Below are the code and all the weights of a small trained network. Each question names an input and a class and asks about switching units off, where a switched-off unit gives its printed mean instead of its output.

import numpy as np


def w(rows, s, z=0):
    codes = np.array(rows[::2]) - 128.0
    scale = np.full(codes.shape[1], s)
    scale[-1] = z or s
    return codes * scale


def f(y):
    return y / 2 * (1 + np.tanh(0.7978845608 * (y + 0.044715 * y**3)))


def log_softmax(a):
    a = a - a.max(-1, keepdims=True)
    return a - np.log(np.exp(a).sum(-1, keepdims=True))


def net(x, mask):
    res = np.array(x, float).reshape(1, 8) / 4 @ E
    y = f(res @ A[0][:, :-1].T + A[0][:, -1])
    res = res + np.where(mask, y, B[0][:, -1]) @ B[0][:, :-1]
    return log_softmax(res[-1] @ U[:, :-1].T + U[:, -1])


A, B = {}, {}
E = w([
[253,132,124,150],'x0',
[109,209,101,49],'x1',
[211,100,123,65],'x2',
[215,113,232,156],'x3',
[130,86,150,147],'x4',
[74,8,160,18],'x5',
[162,224,133,44],'x6',
[101,211,238,154],'x7',
],0.0072)
A[0] = w([
[107,140,164,128,148],'N1',
[117,194,114,124,88],'N2',
[53,79,189,155,232],'N3',
[100,140,129,109,15],'N4',
[114,185,122,99,83],'N5',
[195,110,170,131,181],'N6',
[108,114,134,136,2],'N7',
[74,177,46,61,80],'N8',
[128,145,91,67,47],'N9',
[108,75,106,196,139],'N10',
[173,143,99,186,84],'N11',
[119,245,190,185,56],'N12',
],0.011,0.0037)
B[0] = w([
[87,148,146,142,155],'N1',
[148,228,132,111,175],'N2',
[2,100,113,181,254],'N3',
[127,121,108,125,124],'N4',
[151,194,134,110,169],'N5',
[99,29,188,139,211],'N6',
[119,176,113,124,116],'N7',
[113,157,47,85,238],'N8',
[149,136,108,37,166],'N9',
[84,91,76,146,208],'N10',
[184,131,118,183,189],'N11',
[120,180,184,189,239],'N12',
],0.0083,0.007)
U = w([
[58,104,111,142,133],'0',
[134,221,164,152,100],'1',
[133,177,48,8,113],'2',
[96,163,140,146,132],'3',
[96,92,40,142,131],'4',
[199,94,105,185,94],'5',
[151,77,215,12,89],'6',
[132,109,142,148,247],'7',
],0.012,0.011)

Each question gives the input, the list of numbers given to net, and the class t.
The units are the neurons (one row each of A and B). Each row of codes is followed by its name. A weight is (code - 128) times the scale printed after its matrix; where a second scale follows, it is the last column's (A, B and U).
mask holds one flag per neuron, in row order. A switched-off neuron (its flag False) gives its mean, the last column of its row in B, instead of its output. The means were averaged over made-up inputs and are rounded, as every weight is.
A unit's drop is (log p(t) with every unit on - log p(t) with that unit switched off) / (log p(t) with every unit on - log p(t) with every unit switched off).
The circuit of an input: a set's keep is (log p(t) with only the set's units on - log p(t) with every unit switched off) / (log p(t) with every unit on - log p(t) with every unit switched off). Starting from all 12 units, units are removed one at a time, each time the one whose removal leaves the highest keep (on an exact tie, the one counted first), for as long as the keep stays at least 0.8.
circuit, biggest first: the units of the circuit, biggest drop first
most important unit: the unit with the biggest drop
k most important neurons: the k neurons with the biggest drops, biggest first
drop of u: that unit's drop, to one decimal
input [8,6,3,7,-1,2,-3,0], class 6: circuit, biggest first -> N6; N3
input [-7,-4,-1,-8,4,-2,8,5], class 2: most important unit -> N8
input [7,3,7,1,0,1,-6,3], class 6: 4 most important neurons -> N6; N3; N12; N10
input [-8,6,-6,-7,-8,5,-7,2], class 4: circuit, biggest first -> N3; N8; N12
input [4,1,3,-5,2,-1,-2,-5], class 2: 3 most important neurons -> N3; N6; N12
input [-8,7,0,-1,-2,2,-2,5], class 2: 3 most important neurons -> N8; N6; N5
input [7,0,-5,7,3,2,6,0], class 6: 2 most important neurons -> N6; N3
input [-8,-7,0,7,-1,6,2,-2], class 0: drop of N3 -> 0.9
input [2,-4,-6,7,-2,5,-8,5], class 0: drop of N3 -> 0.4
input [-8,3,6,3,2,3,7,5], class 2: drop of N6 -> 0.3
